Below is a small trained network, with its code and all its weights. Each question gives an input and a target symbol and asks what happens when units are switched off, that is, made to give their printed mean instead of their output.

import numpy as np


def w(rows, s, z=0):
    codes = np.array(rows[::2]) - 128.0
    scale = np.full(codes.shape[1], s)
    scale[-1] = z or s
    return codes * scale


def f(y):
    return y / 2 * (1 + np.tanh(0.7978845608 * (y + 0.044715 * y**3)))


def softmax(a):
    e = np.exp(a - a.max(-1, keepdims=True))
    return e / e.sum(-1, keepdims=True)


def log_softmax(a):
    a = a - a.max(-1, keepdims=True)
    return a - np.log(np.exp(a).sum(-1, keepdims=True))


def net(x, mask):
    ids = ['ΘΞΠΣΦΩαβγδεηλτψ'.index(c) for c in x.split()]
    T = len(ids)
    res = E[ids] + P[:T]
    q, k, v = (res @ M[0].T for M in (Q, K, V))
    z = softmax(np.where(np.tri(T) > 0, q @ k.T / 4**0.5, -1e9)) @ v
    res = res + np.where(mask[0], z, O[0][:, -1]) @ O[0][:, :-1]
    y = f(res @ A[0][:, :-1].T + A[0][:, -1])
    res = res + np.where(mask[1:13], y, B[0][:, -1]) @ B[0][:, :-1]
    return log_softmax(res[-1] @ U[:, :-1].T + U[:, -1])


Q, K, V, O, A, B = {}, {}, {}, {}, {}, {}
E = w([
[179,117,76,162,148,181,72,104,73,112],'Θ',
[157,87,116,72,205,98,214,115,134,41],'Ξ',
[135,160,174,136,98,210,162,124,120,72],'Π',
[207,80,166,95,120,177,167,131,157,130],'Σ',
[135,104,121,249,101,157,128,100,114,162],'Φ',
[131,130,90,103,174,137,247,155,131,148],'Ω',
[93,221,120,142,167,155,110,145,155,165],'α',
[179,116,148,6,162,138,55,134,81,139],'β',
[94,166,139,157,210,89,141,142,56,96],'γ',
[200,155,96,85,172,83,169,129,206,102],'δ',
[120,188,138,208,131,97,203,85,137,58],'ε',
[182,191,68,80,98,139,104,176,167,41],'η',
[159,151,193,134,126,67,109,73,159,153],'λ',
[200,171,124,183,72,49,114,129,76,39],'τ',
[108,56,79,160,178,191,155,53,154,107],'ψ',
],0.023)
P = w([
[165,105,131,129,131,110,168,130,99,145],'0',
[232,196,147,186,189,168,112,114,99,55],'1',
[202,112,142,186,183,135,102,248,179,138],'2',
[53,125,123,121,53,136,164,50,35,228],'3',
[49,192,180,95,122,122,29,60,163,68],'4',
[254,107,115,201,146,187,137,240,147,158],'5',
],0.0098)
Q[0] = w([
[154,140,110,131,55,116,158,126,134,172],'head 1',
[147,88,27,163,128,112,180,217,78,211],'head 1',
[99,170,107,58,60,123,215,118,35,172],'head 1',
[210,111,157,205,227,127,92,254,194,109],'head 1',
],0.0074)
K[0] = w([
[121,117,126,109,156,135,98,65,49,76],'head 1',
[123,175,124,53,42,132,179,3,81,127],'head 1',
[154,153,134,150,176,161,106,52,114,94],'head 1',
[18,61,77,87,35,78,158,128,102,171],'head 1',
],0.0077)
V[0] = w([
[119,130,133,116,165,62,64,227,193,240],'head 1',
[95,248,132,149,134,156,107,254,69,55],'head 1',
[78,134,205,35,130,118,126,120,89,93],'head 1',
[110,124,29,214,190,25,148,2,89,135],'head 1',
],0.0063)
O[0] = w([
[131,102,66,183,152,111,192,88,18,231,2],'head 1',
[205,2,78,102,155,159,140,180,177,198,121],'head 1',
[65,51,127,79,186,79,79,121,58,172,106],'head 1',
[78,106,81,132,147,94,129,54,168,194,72],'head 1',
],0.0084,0.0048)
A[0] = w([
[135,158,5,184,156,94,169,77,147,115,231],'neuron 1',
[148,90,161,175,160,200,154,184,146,84,145],'neuron 2',
[155,115,51,114,153,139,134,177,74,144,95],'neuron 3',
[135,126,118,78,157,154,32,70,116,75,131],'neuron 4',
[84,141,79,177,127,254,54,140,120,124,67],'neuron 5',
[83,114,251,174,245,181,151,98,147,163,200],'neuron 6',
[125,101,157,215,114,141,182,132,96,164,133],'neuron 7',
[99,204,44,117,161,157,173,138,108,151,208],'neuron 8',
[179,163,193,169,165,170,128,172,156,155,254],'neuron 9',
[141,129,56,142,96,146,17,109,122,40,103],'neuron 10',
[161,151,171,112,96,82,59,156,146,182,181],'neuron 11',
[126,146,79,108,137,183,83,128,125,115,184],'neuron 12',
],0.0083,0.0034)
B[0] = w([
[94,135,73,192,140,110,71,169,135,143,174],'neuron 1',
[49,146,105,77,96,156,133,122,124,97,238],'neuron 2',
[125,86,151,146,138,180,79,115,151,157,160],'neuron 3',
[144,77,162,182,137,85,178,175,197,151,186],'neuron 4',
[143,84,105,127,211,110,191,62,132,117,155],'neuron 5',
[163,72,152,63,136,81,106,74,66,139,195],'neuron 6',
[127,201,255,142,154,156,117,168,206,155,139],'neuron 7',
[73,173,119,70,95,112,181,212,121,128,153],'neuron 8',
[113,141,120,119,75,155,136,68,92,171,248],'neuron 9',
[94,69,121,128,65,126,127,137,95,190,191],'neuron 10',
[177,97,128,135,160,61,215,76,177,101,160],'neuron 11',
[112,133,181,114,162,147,126,189,88,146,165],'neuron 12',
],0.0089,0.013)
U = w([
[129,148,126,222,118,212,132,137,120,233,74],'Θ',
[93,88,90,126,185,150,140,95,224,16,122],'Ξ',
[123,127,179,77,73,137,207,102,102,129,177],'Π',
[176,130,118,63,94,208,98,80,138,110,153],'Σ',
[28,158,217,176,119,143,57,105,254,119,107],'Φ',
[111,214,58,85,151,128,221,109,127,217,96],'Ω',
[66,195,116,25,146,88,52,88,88,224,205],'α',
[162,108,205,97,161,54,111,124,169,120,121],'β',
[105,116,210,54,170,91,47,174,75,169,152],'γ',
[210,152,7,78,170,101,160,112,201,27,125],'δ',
[173,245,63,184,170,192,94,111,223,84,194],'ε',
[21,113,116,42,82,120,117,229,180,131,2],'η',
[174,137,58,126,48,34,218,77,103,196,62],'λ',
[139,109,94,145,36,125,94,185,164,116,144],'τ',
[65,43,55,115,122,101,117,80,122,175,134],'ψ',
],0.0059,0.0048)

Each question gives the input, a string of symbols that net reads in full, and the target symbol t.
The units are the heads (4 rows each of Q, K, V and O) and the neurons (one row each of A and B). Each row of codes is followed by its name. A weight is (code - 128) times the scale printed after its matrix; where a second scale follows, it is the last column's (O, A, B and U).
mask holds one flag per unit, heads first, then neurons. A switched-off unit (its flag False) gives its mean, the last column of its rows in O or B, instead of its output. The means were averaged over made-up inputs and are rounded, as every weight is.
A unit's drop is (log p(t) with every unit on - log p(t) with that unit switched off) / (log p(t) with every unit on - log p(t) with every unit switched off).
The circuit of an input: a set's keep is (log p(t) with only the set's units on - log p(t) with every unit switched off) / (log p(t) with every unit on - log p(t) with every unit switched off). Starting from the 12 units with the biggest drops (on a tie, the unit counted first), units are removed one at a time, each time the one whose removal leaves the highest keep (on an exact tie, the one counted first), for as long as the keep stays at least 0.8.
circuit, biggest first: the units of the circuit, biggest drop first
most important unit: the unit with the biggest drop
top k neurons: the k neurons with the biggest drops, biggest first
drop of u: that unit's drop, to one decimal
input Θ Ξ Σ Φ Σ δ, target ε: circuit, biggest first -> [head 1; neuron 1]
input Ξ Σ λ, target β: top 4 neurons -> [neuron 11; neuron 2; neuron 10; neuron 6]
input Θ Ξ ε, target ε: circuit, biggest first -> [head 1; neuron 10; neuron 1]
input η τ Ξ λ Σ α, target α: top neuron -> [neuron 6]
input η Π η β, target β: top 2 neurons -> [neuron 11; neuron 4]
input Σ Ξ Σ η, target η: circuit, biggest first -> [neuron 10; head 1]
input δ Σ λ η ψ, target ψ: top 3 neurons -> [neuron 6; neuron 1; neuron 5]
input Σ ψ ε Ξ, target Ξ: circuit, biggest first -> [head 1; neuron 9]
input ε Σ η δ Π η, target η: top 2 neurons -> [neuron 8; neuron 10]
input η Φ α, target Ω: circuit, biggest first -> [neuron 9; neuron 5; neuron 8]
input γ Σ ψ ψ, target Ξ: circuit, biggest first -> [neuron 5; head 1]
input Θ η ψ Ξ, target δ: top 2 neurons -> [neuron 10; neuron 9]
input γ Σ Θ ψ η, target τ: top 2 neurons -> [neuron 10; neuron 2]
input β η η Ξ Θ, target ψ: most important unit -> neuron 5
input β ψ Σ Σ λ, target Π: top 2 neurons -> [neuron 1; neuron 9]
input β Ξ α Φ Σ, target Θ: drop of neuron 2 -> -0.1
input γ γ β η λ, target β: drop of neuron 11 -> 0.3
input γ Σ ψ γ ε ψ, target ψ: drop of neuron 6 -> 0.2
input ψ α λ δ β β, target β: drop of neuron 9 -> 0.1
input δ γ δ γ λ, target λ: circuit, biggest first -> [head 1]
